Below are the code and all the weights of a small trained network. Each question names an input and a class and asks about switching units off, where a switched-off unit gives its printed mean instead of its output.

import numpy as np


def w(rows, s, z=0):
    codes = np.array(rows[::2]) - 128.0
    scale = np.full(codes.shape[1], s)
    scale[-1] = z or s
    return codes * scale


def f(y):
    return np.maximum(y, 0)


def log_softmax(a):
    a = a - a.max(-1, keepdims=True)
    return a - np.log(np.exp(a).sum(-1, keepdims=True))


def net(x, mask):
    res = np.array(x, float).reshape(1, 6) / 4 @ E
    y = f(res @ A[0][:, :-1].T + A[0][:, -1])
    res = res + np.where(mask, y, B[0][:, -1]) @ B[0][:, :-1]
    return log_softmax(res[-1] @ U[:, :-1].T + U[:, -1])


A, B = {}, {}
E = w([
[93,158,144,58,159,152,56,128,66,196,56,186],'x0',
[182,191,120,58,148,183,188,110,97,186,192,112],'x1',
[103,116,129,164,138,227,148,104,74,93,91,43],'x2',
[159,58,176,98,254,95,112,94,122,43,132,110],'x3',
[98,127,127,48,123,134,152,251,154,102,115,94],'x4',
[140,46,41,141,163,66,193,117,104,179,88,91],'x5',
],0.0099)
A[0] = w([
[172,91,121,176,84,135,141,155,169,80,190,69,129],'N1',
[101,92,171,135,80,150,57,126,134,80,139,159,159],'N2',
[61,75,131,150,88,217,116,87,94,69,43,86,178],'N3',
[92,99,180,95,193,100,149,97,87,118,177,114,86],'N4',
[126,159,173,154,98,134,93,55,126,109,153,155,86],'N5',
[89,84,138,172,131,72,70,140,139,82,72,146,207],'N6',
[171,144,146,131,126,138,165,86,74,137,161,139,119],'N7',
[130,126,140,193,122,87,98,73,116,146,139,158,148],'N8',
[88,106,157,102,154,95,115,103,135,101,121,117,96],'N9',
[112,74,44,136,129,57,155,104,121,160,9,108,127],'N10',
[152,135,118,113,124,88,136,94,129,134,164,216,104],'N11',
[96,159,148,79,143,95,77,129,31,211,61,128,86],'N12',
[136,107,116,168,133,127,124,52,80,135,128,153,132],'N13',
[79,129,125,101,99,140,160,196,132,103,86,109,110],'N14',
[92,142,127,74,122,157,71,124,61,143,97,148,104],'N15',
[78,172,82,143,105,124,137,151,148,160,122,158,97],'N16',
[182,128,121,142,94,114,158,124,172,107,182,69,63],'N17',
[147,118,112,157,90,168,121,141,113,206,164,115,96],'N18',
[153,132,145,169,111,104,134,110,160,122,81,98,117],'N19',
[170,94,173,119,217,142,118,173,114,114,141,99,107],'N20',
[128,130,158,91,105,123,145,199,108,87,110,97,105],'N21',
[102,91,106,82,173,120,80,121,113,195,45,191,86],'N22',
[141,120,137,82,93,9,115,149,169,129,169,237,103],'N23',
[142,85,133,90,153,121,103,117,87,92,148,149,65],'N24',
[138,103,135,216,106,112,133,159,156,108,156,103,99],'N25',
[139,165,120,50,159,159,186,198,149,133,147,96,103],'N26',
[56,184,84,153,108,140,175,128,155,150,111,121,44],'N27',
[180,175,145,54,139,139,174,61,109,136,179,96,122],'N28',
[99,126,145,177,137,220,162,131,26,94,124,77,109],'N29',
[102,110,123,110,134,113,137,219,166,100,85,150,120],'N30',
[135,163,147,107,133,143,63,141,81,125,115,158,83],'N31',
[180,129,139,195,138,173,117,83,92,165,170,161,92],'N32',
[111,212,98,97,76,120,160,108,132,155,116,98,98],'N33',
[166,84,48,116,136,73,160,127,119,168,60,76,142],'N34',
[121,200,189,113,114,171,80,148,153,63,168,150,162],'N35',
[140,156,106,92,151,123,172,111,66,154,147,112,102],'N36',
[145,114,173,119,198,122,142,115,125,62,119,148,102],'N37',
[174,133,135,136,73,91,157,112,141,106,174,93,4],'N38',
[48,133,131,180,93,118,138,137,163,147,94,141,127],'N39',
[121,208,169,128,116,157,80,138,161,68,135,124,67],'N40',
[133,143,119,139,160,143,56,140,91,147,36,117,82],'N41',
[126,111,119,139,48,165,128,143,75,127,118,122,97],'N42',
[136,148,143,111,143,178,114,140,182,102,142,129,134],'N43',
],0.011,0.0024)
B[0] = w([
[107,133,212,169,150,138,173,101,93,120,150,104,224],'N1',
[82,158,100,127,109,130,120,184,182,119,162,104,195],'N2',
[80,98,90,140,186,136,125,130,101,203,176,186,233],'N3',
[179,92,67,166,70,123,102,65,155,96,123,144,195],'N4',
[105,148,113,98,148,69,106,144,175,144,84,75,190],'N5',
[96,182,70,214,150,179,124,212,112,70,152,195,225],'N6',
[107,171,94,183,147,154,104,198,104,127,100,105,183],'N7',
[73,123,126,86,185,68,113,159,71,97,61,90,198],'N8',
[157,114,132,176,79,128,113,113,131,111,102,163,174],'N9',
[96,170,84,134,86,87,165,133,203,130,149,111,250],'N10',
[56,93,113,142,163,150,106,138,70,181,132,138,187],'N11',
[158,156,179,151,106,124,146,98,83,98,161,48,237],'N12',
[108,158,115,68,161,112,93,141,104,97,42,106,200],'N13',
[121,133,151,102,141,153,127,123,104,129,82,101,187],'N14',
[157,142,191,129,157,125,178,105,125,105,160,115,209],'N15',
[170,97,150,173,91,153,73,68,159,90,100,162,183],'N16',
[165,125,200,140,132,109,189,88,94,94,138,63,203],'N17',
[155,95,121,166,114,123,65,112,149,74,97,141,186],'N18',
[155,170,174,137,147,117,165,189,133,135,109,129,163],'N19',
[169,114,112,147,93,143,79,47,118,111,98,161,206],'N20',
[110,145,129,42,159,60,101,124,111,105,65,76,185],'N21',
[104,149,179,150,120,123,186,84,104,95,182,96,229],'N22',
[80,22,103,123,216,193,130,100,72,247,171,145,241],'N23',
[133,52,150,180,95,135,94,84,177,56,105,138,175],'N24',
[153,150,206,144,135,152,155,119,91,118,159,127,193],'N25',
[93,159,72,146,151,132,131,152,47,98,59,141,218],'N26',
[154,94,106,123,94,121,93,28,115,101,114,139,180],'N27',
[134,169,63,209,120,222,142,226,139,85,135,182,220],'N28',
[78,32,94,83,176,148,122,117,94,253,179,154,229],'N29',
[88,128,140,111,180,112,104,153,65,119,46,132,194],'N30',
[158,120,138,115,94,119,182,133,127,87,166,111,188],'N31',
[117,145,131,72,169,102,126,152,87,95,59,55,197],'N32',
[164,77,103,125,95,134,95,110,119,89,143,147,193],'N33',
[103,147,69,101,88,78,129,143,212,157,150,79,233],'N34',
[130,126,68,110,122,96,145,134,194,138,162,63,242],'N35',
[113,173,91,174,129,111,141,190,155,104,185,103,188],'N36',
[123,116,97,156,87,146,94,53,138,103,147,143,207],'N37',
[101,125,184,115,88,124,146,100,68,107,155,110,182],'N38',
[181,151,95,186,97,188,83,122,130,64,115,166,181],'N39',
[96,157,81,95,102,68,143,86,172,136,127,91,211],'N40',
[115,137,221,119,149,171,173,140,121,123,150,108,198],'N41',
[179,104,105,133,97,161,105,85,134,132,124,156,177],'N42',
[105,114,86,119,127,91,130,175,127,156,149,69,180],'N43',
],0.0073,0.014)
U = w([
[137,127,203,135,119,130,189,99,106,113,168,108,87],'0',
[113,55,106,124,157,152,114,120,103,228,150,151,137],'1',
[112,132,114,102,150,102,108,142,91,116,4,110,92],'2',
[163,82,110,152,74,141,62,71,145,101,115,156,94],'3',
[115,142,88,112,100,80,146,138,213,154,160,98,94],'4',
[127,154,104,167,124,165,120,198,122,104,138,168,189],'5',
[125,124,117,122,144,135,142,125,139,132,120,144,253],'6',
],0.017,0.0057)

Each question gives the input, the list of numbers given to net, and the class t.
The units are the neurons (one row each of A and B). Each row of codes is followed by its name. A weight is (code - 128) times the scale printed after its matrix; where a second scale follows, it is the last column's (A, B and U).
mask holds one flag per neuron, in row order. A switched-off neuron (its flag False) gives its mean, the last column of its row in B, instead of its output. The means were averaged over made-up inputs and are rounded, as every weight is.
A unit's drop is (log p(t) with every unit on - log p(t) with that unit switched off) / (log p(t) with every unit on - log p(t) with every unit switched off).
The circuit of an input: a set's keep is (log p(t) with only the set's units on - log p(t) with every unit switched off) / (log p(t) with every unit on - log p(t) with every unit switched off). Starting from the 12 units with the biggest drops (on a tie, the unit counted first), units are removed one at a time, each time the one whose removal leaves the highest keep (on an exact tie, the one counted first), for as long as the keep stays at least 0.8.
circuit, biggest first: the units of the circuit, biggest drop first
most important unit: the unit with the biggest drop
k most important neurons: the k neurons with the biggest drops, biggest first
drop when u is switched off: that unit's drop, to one decimal
input [8,-5,-4,-7,-8,-6], class 0: 3 most important neurons -> N22, N12, N15
input [0,-4,-3,-5,8,8], class 2: most important unit -> N30
input [2,7,-6,-5,6,4], class 5: circuit, biggest first -> N26, N36
input [-5,3,6,-7,3,-7], class 3: circuit, biggest first -> N27, N42
input [1,-6,0,-8,6,-7], class 3: circuit, biggest first -> N16, N27
input [-4,-8,-6,-8,4,7], class 3: 3 most important neurons -> N16, N39, N27
input [2,-2,-6,-2,-6,-5], class 1: 3 most important neurons -> N23, N11, N26
input [-7,-3,7,-7,3,-1], class 0: 4 most important neurons -> N1, N23, N25, N17
input [-4,-6,3,6,3,-6], class 3: 4 most important neurons -> N20, N37, N10, N34
input [3,5,-1,7,-8,7], class 2: 3 most important neurons -> N13, N32, N8
input [1,2,-3,-2,2,-4], class 4: 3 most important neurons -> N29, N3, N35
input [-1,7,-4,1,8,-8], class 2: 4 most important neurons -> N26, N21, N10, N34
input [4,6,7,1,-7,-3], class 1: 3 most important neurons -> N29, N3, N26
input [2,-8,-8,7,-3,8], class 1: 3 most important neurons -> N23, N11, N35
input [6,-8,-8,5,6,-7], class 1: circuit, biggest first -> N23
input [-4,-7,0,5,-5,-5], class 5: 2 most important neurons -> N6, N2
input [-7,-7,3,-8,7,3], class 3: 4 most important neurons -> N39, N27, N16, N42
input [2,7,-7,-8,-6,3], class 3: 2 most important neurons -> N18, N16
input [8,4,-1,-3,-8,-7], class 0: 4 most important neurons -> N15, N12, N31, N22
input [7,8,8,-3,4,-1], class 1: 2 most important neurons -> N29, N6
input [-5,-7,8,-3,-4,5], class 1: circuit, biggest first -> N3
input [-3,8,7,0,2,-7], class 5: drop when N26 is switched off -> 1.0
input [-2,-7,1,2,-8,3], class 2: drop when N13 is switched off -> 0.5
input [1,6,-1,5,-1,-1], class 5: drop when N19 is switched off -> 0.0
input [3,4,2,6,0,6], class 3: drop when N20 is switched off -> 0.4
